Below are the code and all the weights of a small trained network. Each question names an input and a target symbol and asks about switching units off, where a switched-off unit gives its printed mean instead of its output.

import numpy as np


def w(rows, s, z=0):
    codes = np.array(rows[::2]) - 128.0
    scale = np.full(codes.shape[1], s)
    scale[-1] = z or s
    return codes * scale


def softmax(a):
    e = np.exp(a - a.max(-1, keepdims=True))
    return e / e.sum(-1, keepdims=True)


def log_softmax(a):
    a = a - a.max(-1, keepdims=True)
    return a - np.log(np.exp(a).sum(-1, keepdims=True))


def net(x, mask):
    ids = ['αγδηθμξφ'.index(c) for c in x.split()]
    T = len(ids)
    res = E[ids] + P[:T]
    u = 0
    for l in range(2):
        r = res
        for j in range(3):
            rows = slice(3 * j, 3 * j + 3)
            q, k, v = (r @ M[l][rows].T for M in (Q, K, V))
            z = softmax(np.where(np.tri(T) > 0, q @ k.T / 3**0.5, -1e9)) @ v
            o = O[l][rows]
            res = res + np.where(mask[u + j], z, o[:, -1]) @ o[:, :-1]
        u += 3
    return log_softmax(res[-1] @ U[:, :-1].T + U[:, -1])


Q, K, V, O = {}, {}, {}, {}
E = w([
[56,166,93,161,139,83,52],'α',
[95,113,197,132,134,130,132],'γ',
[101,166,110,147,148,53,119],'δ',
[104,126,129,129,174,198,103],'η',
[163,102,115,200,134,134,174],'θ',
[105,55,52,151,115,189,128],'μ',
[151,199,2,89,131,146,59],'ξ',
[98,80,110,13,78,92,152],'φ',
],0.014)
P = w([
[78,137,114,146,190,129,137],'0',
[115,159,124,186,87,113,125],'1',
[156,101,117,162,168,87,96],'2',
[113,170,114,149,71,143,149],'3',
[168,91,105,151,150,82,77],'4',
[84,137,90,131,72,165,116],'5',
[175,74,79,124,142,104,84],'6',
[107,120,139,154,31,147,102],'7',
[190,57,74,101,124,118,55],'8',
[128,138,250,133,42,140,142],'9',
],0.016)
Q[0] = w([
[198,94,81,166,159,76,6],'0.h1',
[111,176,124,99,57,141,149],'0.h1',
[163,64,131,64,196,71,70],'0.h1',
[62,172,118,104,95,199,115],'0.h2',
[116,209,113,118,128,124,212],'0.h2',
[126,73,163,106,176,106,77],'0.h2',
[148,108,100,165,90,106,96],'0.h3',
[82,172,72,138,62,171,133],'0.h3',
[192,145,110,90,152,142,138],'0.h3',
],0.011)
K[0] = w([
[53,122,67,115,221,139,191],'0.h1',
[166,47,149,95,35,117,149],'0.h1',
[96,214,170,182,223,166,216],'0.h1',
[91,195,135,1,33,149,43],'0.h2',
[183,253,136,38,96,49,101],'0.h2',
[60,103,95,201,174,135,239],'0.h2',
[127,117,81,67,155,175,17],'0.h3',
[206,123,75,55,39,120,160],'0.h3',
[144,237,138,134,163,19,120],'0.h3',
],0.0075)
V[0] = w([
[71,97,143,94,120,168,115],'0.h1',
[123,162,107,184,102,59,2],'0.h1',
[164,164,147,194,233,140,117],'0.h1',
[122,61,123,226,129,153,127],'0.h2',
[120,95,59,104,160,121,181],'0.h2',
[210,112,86,126,121,140,85],'0.h2',
[59,36,197,83,121,145,105],'0.h3',
[143,90,133,199,75,203,31],'0.h3',
[124,178,161,207,209,115,170],'0.h3',
],0.0098)
O[0] = w([
[200,203,37,204,227,90,107,165],'0.h1',
[109,143,187,72,79,43,92,169],'0.h1',
[43,175,135,35,108,195,147,129],'0.h1',
[117,104,8,53,63,126,172,255],'0.h2',
[133,62,48,127,168,123,114,197],'0.h2',
[120,88,160,66,109,133,58,154],'0.h2',
[191,203,110,151,169,128,193,106],'0.h3',
[100,254,103,115,49,177,156,250],'0.h3',
[70,121,129,74,136,53,124,70],'0.h3',
],0.0084,0.0076)
Q[1] = w([
[139,138,87,124,170,128,167],'1.h1',
[116,220,185,254,125,140,153],'1.h1',
[113,159,156,219,35,232,152],'1.h1',
[181,148,176,153,158,113,120],'1.h2',
[88,110,108,138,197,112,122],'1.h2',
[137,119,167,214,167,150,112],'1.h2',
[108,56,177,95,142,81,118],'1.h3',
[131,173,202,177,70,167,126],'1.h3',
[164,89,108,63,121,133,89],'1.h3',
],0.0075)
K[1] = w([
[122,144,134,181,125,128,171],'1.h1',
[180,142,133,160,51,139,127],'1.h1',
[255,153,161,80,81,170,93],'1.h1',
[158,122,146,126,58,76,157],'1.h2',
[135,138,149,154,143,172,159],'1.h2',
[128,137,125,211,92,162,98],'1.h2',
[134,191,148,86,138,64,98],'1.h3',
[154,146,120,135,16,148,68],'1.h3',
[114,145,173,70,177,109,138],'1.h3',
],0.0085)
V[1] = w([
[80,67,159,175,60,100,211],'1.h1',
[229,92,170,116,155,96,138],'1.h1',
[136,146,109,108,141,208,157],'1.h1',
[100,81,119,74,158,96,148],'1.h2',
[85,135,146,105,188,161,127],'1.h2',
[136,85,125,77,254,165,123],'1.h2',
[96,232,127,109,127,101,96],'1.h3',
[140,37,89,160,94,99,97],'1.h3',
[128,83,87,81,80,168,59],'1.h3',
],0.0094)
O[1] = w([
[90,188,89,121,156,140,243,118],'1.h1',
[115,142,133,108,94,60,116,7],'1.h1',
[216,115,140,182,154,129,137,162],'1.h1',
[122,123,151,154,112,125,123,188],'1.h2',
[200,159,191,125,85,187,121,141],'1.h2',
[193,114,167,139,54,111,167,167],'1.h2',
[145,129,138,2,183,101,76,131],'1.h3',
[83,88,138,169,126,131,150,183],'1.h3',
[88,102,166,185,157,175,106,212],'1.h3',
],0.0093,0.015)
U = w([
[83,121,96,111,185,154,122,73],'α',
[71,173,141,172,108,205,185,80],'γ',
[122,124,137,159,87,102,135,64],'δ',
[167,140,173,141,139,153,124,136],'η',
[61,142,179,123,63,141,173,144],'θ',
[121,59,71,182,254,132,114,203],'μ',
[109,83,194,167,113,150,78,65],'ξ',
[146,182,116,134,142,132,146,250],'φ',
],0.0082,0.002)

Each question gives the input, a string of symbols that net reads in full, and the target symbol t.
The units are the heads (3 rows each of Q, K, V and O). Each row of codes is followed by its name. A weight is (code - 128) times the scale printed after its matrix; where a second scale follows, it is the last column's (O and U).
mask holds one flag per head, layer by layer. A switched-off head (its flag False) gives its mean, the last column of its rows in O, instead of its output. The means were averaged over made-up inputs and are rounded, as every weight is.
A unit's drop is (log p(t) with every unit on - log p(t) with that unit switched off) / (log p(t) with every unit on - log p(t) with every unit switched off).
The circuit of an input: a set's keep is (log p(t) with only the set's units on - log p(t) with every unit switched off) / (log p(t) with every unit on - log p(t) with every unit switched off). Starting from all 6 units, units are removed one at a time, each time the one whose removal leaves the highest keep (on an exact tie, the one counted first), for as long as the keep stays at least 0.8.
circuit, biggest first: the units of the circuit, biggest drop first
most important unit: the unit with the biggest drop
which heads matter: for each layer, one digit per head in row order, 1 if its drop is at least 0.15 and else 0, layers parted by /
drop of u: that unit's drop, to one decimal
input α μ μ α α ξ μ μ ξ, target α: most important unit	1.h3
input φ α φ, target δ: circuit, biggest first	[0.h3; 1.h3; 1.h1; 0.h1]
input ξ μ θ, target ξ: circuit, biggest first	[0.h3; 1.h1; 0.h2]
input η μ μ γ δ, target η: which heads matter	100 / 111
input α μ ξ μ η θ μ φ, target μ: which heads matter	100 / 010
input φ θ μ δ θ μ μ μ θ, target δ: which heads matter	011 / 101
input α γ ξ α η μ φ ξ α δ, target ξ: circuit, biggest first	[1.h1; 0.h2]
input α γ μ α μ θ δ, target α: which heads matter	100 / 001
input θ θ α α μ μ μ η α, target γ: circuit, biggest first	[0.h3; 0.h1]
input φ θ η, target δ: which heads matter	001 / 101
input ξ ξ θ θ θ α φ μ α, target ξ: which heads matter	001 / 100
input η φ φ μ α, target η: which heads matter	101 / 111
input δ θ θ η α θ θ, target θ: circuit, biggest first	[0.h3; 1.h1; 0.h1]
input μ θ μ α μ θ φ μ ξ α, target ξ: circuit, biggest first	[1.h1]
input θ μ μ, target γ: circuit, biggest first	[0.h3; 0.h1; 1.h1]
input μ θ θ θ, target θ: circuit, biggest first	[0.h3; 0.h1]
input γ μ μ, target φ: circuit, biggest first	[1.h3; 0.h3; 0.h2]
input μ α θ γ, target θ: circuit, biggest first	[0.h1; 0.h3]
input ξ μ μ α φ ξ, target μ: circuit, biggest first	[1.h2; 0.h1]
input θ η δ μ γ μ θ ξ, target ξ: circuit, biggest first	[1.h1; 0.h2]
input ξ θ η ξ μ μ, target ξ: circuit, biggest first	[0.h2; 1.h1]
input μ μ φ θ φ, target μ: most important unit	1.h1
input μ θ γ φ ξ α, target μ: circuit, biggest first	[1.h2; 0.h3]
input μ φ θ μ, target μ: which heads matter	110 / 010
input μ μ θ ξ μ θ θ μ ξ θ, target ξ: which heads matter	000 / 100
input θ α μ α δ μ θ, target γ: drop of 1.h2	0.1
input θ μ θ η θ, target γ: drop of 0.h1	0.6
